Below is a small trained network, with its code and all its weights. Each question gives an input and a class and asks what happens when units are switched off, that is, made to give their printed mean instead of their output.

import numpy as np


def w(rows, s, z=0):
    codes = np.array(rows[::2]) - 128.0
    scale = np.full(codes.shape[1], s)
    scale[-1] = z or s
    return codes * scale


def f(y):
    return y / 2 * (1 + np.tanh(0.7978845608 * (y + 0.044715 * y**3)))


def log_softmax(a):
    a = a - a.max(-1, keepdims=True)
    return a - np.log(np.exp(a).sum(-1, keepdims=True))


def net(x, mask):
    res = np.array(x, float).reshape(1, 7) / 4 @ E
    y = f(res @ A[0][:, :-1].T + A[0][:, -1])
    res = res + np.where(mask, y, B[0][:, -1]) @ B[0][:, :-1]
    return log_softmax(res[-1] @ U[:, :-1].T + U[:, -1])


A, B = {}, {}
E = w([
[107,145,24,134,136,179],'x0',
[119,135,136,118,114,138],'x1',
[99,131,143,102,128,152],'x2',
[129,124,125,131,137,124],'x3',
[182,94,107,16,134,115],'x4',
[176,249,125,134,170,122],'x5',
[140,117,114,143,149,104],'x6',
],0.014)
A[0] = w([
[85,148,137,149,131,125,182],'neuron 0',
[136,132,115,127,122,171,48],'neuron 1',
[162,192,144,140,141,141,37],'neuron 2',
[158,150,133,88,165,125,191],'neuron 3',
[83,137,151,206,135,127,195],'neuron 4',
[173,61,91,48,121,119,130],'neuron 5',
[99,129,102,125,108,156,152],'neuron 6',
[181,115,141,73,122,140,68],'neuron 7',
[87,90,105,135,137,95,69],'neuron 8',
[83,61,138,112,111,84,79],'neuron 9',
[165,138,134,129,186,149,142],'neuron 10',
[112,124,192,118,154,84,71],'neuron 11',
[140,58,115,147,68,150,77],'neuron 12',
[149,99,205,136,117,103,4],'neuron 13',
[138,125,252,111,143,106,4],'neuron 14',
[102,148,119,162,118,93,178],'neuron 15',
[105,135,73,124,136,163,136],'neuron 16',
[151,124,138,142,154,140,254],'neuron 17',
[142,112,89,69,129,85,178],'neuron 18',
[144,205,153,127,164,120,139],'neuron 19',
[144,120,93,142,116,135,87],'neuron 20',
],0.016,0.0013)
B[0] = w([
[130,83,116,136,47,129,165],'neuron 0',
[162,124,126,153,145,117,147],'neuron 1',
[93,181,128,37,129,97,199],'neuron 2',
[90,152,191,93,63,133,191],'neuron 3',
[136,31,171,163,1,217,214],'neuron 4',
[127,108,158,196,80,122,249],'neuron 5',
[153,122,113,125,216,159,165],'neuron 6',
[149,49,144,160,38,177,198],'neuron 7',
[152,162,169,83,112,118,161],'neuron 8',
[88,180,221,85,165,62,196],'neuron 9',
[106,119,186,128,147,91,168],'neuron 10',
[154,128,73,147,158,158,184],'neuron 11',
[71,237,181,21,223,105,193],'neuron 12',
[183,162,39,141,165,125,197],'neuron 13',
[165,135,24,136,189,164,227],'neuron 14',
[128,123,134,128,106,155,164],'neuron 15',
[201,134,45,134,194,110,194],'neuron 16',
[87,153,148,112,99,154,142],'neuron 17',
[125,55,116,181,83,176,207],'neuron 18',
[77,161,182,71,133,114,217],'neuron 19',
[149,160,83,157,162,84,151],'neuron 20',
],0.0076,0.015)
U = w([
[84,91,162,158,1,136,255],'0',
[23,196,193,90,126,28,55],'1',
[167,150,18,146,177,119,70],'2',
],0.011,0.00097)

Each question gives the input, the list of numbers given to net, and the class t.
The units are the neurons (one row each of A and B). Each row of codes is followed by its name. A weight is (code - 128) times the scale printed after its matrix; where a second scale follows, it is the last column's (A, B and U).
mask holds one flag per neuron, in row order. A switched-off neuron (its flag False) gives its mean, the last column of its row in B, instead of its output. The means were averaged over made-up inputs and are rounded, as every weight is.
A unit's drop is (log p(t) with every unit on - log p(t) with that unit switched off) / (log p(t) with every unit on - log p(t) with every unit switched off).
The circuit of an input: a set's keep is (log p(t) with only the set's units on - log p(t) with every unit switched off) / (log p(t) with every unit on - log p(t) with every unit switched off). Starting from the 12 units with the biggest drops (on a tie, the unit counted first), units are removed one at a time, each time the one whose removal leaves the highest keep (on an exact tie, the one counted first), for as long as the keep stays at least 0.8.
units of the circuit, in order: the units of the circuit, biggest drop first
k most important neurons: the k neurons with the biggest drops, biggest first
drop when u is switched off: that unit's drop, to one decimal
input [4,-2,-2,-3,-6,3,5], class 0: units of the circuit, in order => (neuron 4)
input [-3,2,4,6,-7,-8,6], class 1: 2 most important neurons => (neuron 12; neuron 9)
input [7,3,-5,-3,7,-1,3], class 0: 2 most important neurons => (neuron 5; neuron 14)
input [-8,-2,5,1,5,-8,-4], class 1: 2 most important neurons => (neuron 9; neuron 12)
input [3,7,6,-6,6,-7,8], class 1: 3 most important neurons => (neuron 12; neuron 9; neuron 4)
input [4,-8,-8,2,-6,7,-2], class 1: 4 most important neurons => (neuron 2; neuron 19; neuron 7; neuron 18)
input [6,1,-8,0,-1,-6,-4], class 1: 2 most important neurons => (neuron 12; neuron 14)
input [7,3,1,-4,8,0,-6], class 0: 4 most important neurons => (neuron 5; neuron 7; neuron 14; neuron 18)
input [2,7,3,-1,1,-3,-7], class 1: 2 most important neurons => (neuron 4; neuron 14)
input [-7,2,-4,4,-6,4,6], class 2: 2 most important neurons => (neuron 14; neuron 13)
input [6,8,4,-3,-6,6,-2], class 0: 2 most important neurons => (neuron 4; neuron 14)
input [6,1,-2,-7,-5,-4,-1], class 2: 3 most important neurons => (neuron 16; neuron 6; neuron 5)
input [1,-1,2,1,7,7,2], class 0: 2 most important neurons => (neuron 7; neuron 18)
input [-7,6,0,-8,3,6,4], class 2: units of the circuit, in order => (neuron 14)
input [0,3,-8,-1,5,6,-7], class 1: 2 most important neurons => (neuron 4; neuron 2)
input [-3,-6,-4,-3,-6,5,6], class 0: drop when neuron 9 is switched off => 0.1
input [3,-4,-1,0,-6,1,6], class 0: drop when neuron 4 is switched off => 0.2
input [-7,-4,-3,-1,1,-4,-7], class 2: drop when neuron 14 is switched off => 0.2
